W =
[[-51.3 -15.1   0.2 -56.3  49.6  37.4 -59.2 -51.0 -37.9   0.0   6.7 -48.2
    9.8 -44.8 -37.9]
 [-13.8 -11.6   0.3 -17.0   2.7   0.5 -14.5 -13.8 -12.3  -0.3   7.1 -13.7
   -6.3 -12.5 -12.2]
 [-15.4 -11.7   0.1 -18.7   4.6   2.0 -16.3 -15.5 -13.3  -0.3   7.1 -15.1
   -5.7 -13.8 -13.2]
 [-16.2 -11.8   0.0 -19.3   5.6   2.6 -17.1 -16.3 -13.8  -0.2   7.2 -15.8
   -5.6 -14.5 -13.9]
 [ 22.2  -8.2   0.2  20.8 -42.5 -35.0  28.6  21.9  12.5  -0.5   7.6  19.5
  -22.0  18.6  12.5]
 [ 24.4  -8.0   0.4  23.1 -45.3 -37.1  31.1  24.1  14.0  -0.5   7.5  21.5
  -22.8  20.4  14.0]
 [-65.9 -16.4   0.3 -71.7  67.9  51.8 -76.6 -65.4 -48.0   0.1   6.5 -61.6
   16.2 -57.4 -47.8]
 [ -1.2 -10.4   0.1  -3.6 -13.2 -12.1   0.7  -1.4  -3.5  -0.3   7.3  -2.0
  -12.0  -1.6  -3.6]]
Report the entry just right of the largest entry.
A: 51.8
The second smallest entry: -71.7
Report the minimum.
A: -76.6
Report the entry just left of -59.2.
A: 37.4
The fifth entry in reading order: 49.6
Report the entry just left of -37.1.
A: -45.3
Report the maximum.
A: 67.9
Report the third entry in reading order.
A: 0.2

[[ -4 -15  -4  -3  -5 -22  -5  10 -28 -41  -4  -2  -5 -10]
 [ -6  10  -7  -8  -9  24  -6 -27  13  22 -12 -31  -6  21]
 [ -5   2  -4  -9  18  10  -2 -19   0  18 -12 -26  -4  13]
 [ -5  -3  -4 -22  20  -1  -7 -28  -1 -13   7  23  -6  -1]
 [ -5 -11  -5 -19  13 -17  -5  -7 -10 -27  12  35  -5 -15]
 [ -6 -10  -5   5 -37 -17  -3  18   2  12  -4  11  -5 -31]
 [ -6 -17  -8  -7  22 -25 -12   9 -15  24  -9 -13  -4 -25]
 [ -5   4  -5  -1 -28  12  -5 -17  19  37  -7  -9  -6  -3]
 [ -6 -20  -6 -12  27 -36  -8  15 -25  16  -9 -18  -6 -31]
 [ -5 -11  -7  -1 -35 -25  -5  24  -5  -3   2  13  -6 -38]]
Report the first entry, reading row by row.
Answer: -4
The smallest entry in the last column is -38
Report the 4th entry from the end, reading row by row.
Answer: 2
Report the entry in the top-right corner.
Answer: -10
Report the largest entry in the last column.
Answer: 21
The entry in the bottom-left corner: -5
Report the 3rd entry in reading order.
Answer: -4
Report the 3rd-last entry, reading row by row.
Answer: 13
Report the second-last entry, reading row by row.
Answer: -6
The minimum is -41
The bottom entry of the column that holds the smallest entry is -3
Report the entry just right of 35.
Answer: -5
Report the third largest entry.
Answer: 27
Report the fifth entry, reading row by row.
Answer: -5
Report the entry directly above 4.
Answer: -17
Report the maximum.
Answer: 37
Report the third entry on the diagonal from the top-right corner.
Answer: -26
Report the entry just right of the largest entry.
Answer: -7
Report the largest entry in the first row.
Answer: 10
The entry directly below the smallest entry -> 22
The entry directly above the largest entry is 24
Report the last entry in the row that holds the largest entry.
Answer: -3
The first entry in the row that holds the largest entry is -5
Report the third entry on the main diagonal.
Answer: -4

B =
[  0.8 -23.6 -32.6  -3.8 -53.8 -27.8  12.2  31.3  19.9 -18.9 -23.5  13.1
  72.1  18.6]
Give the smallest entry.
A: -53.8
Give the entry just left of -3.8.
A: -32.6
Give the entry just left of -23.5.
A: -18.9
Give the entry just left of -18.9.
A: 19.9
The entry just right of 0.8 -> -23.6
The entry just right of 72.1 is 18.6
Give the entry just left of 19.9.
A: 31.3
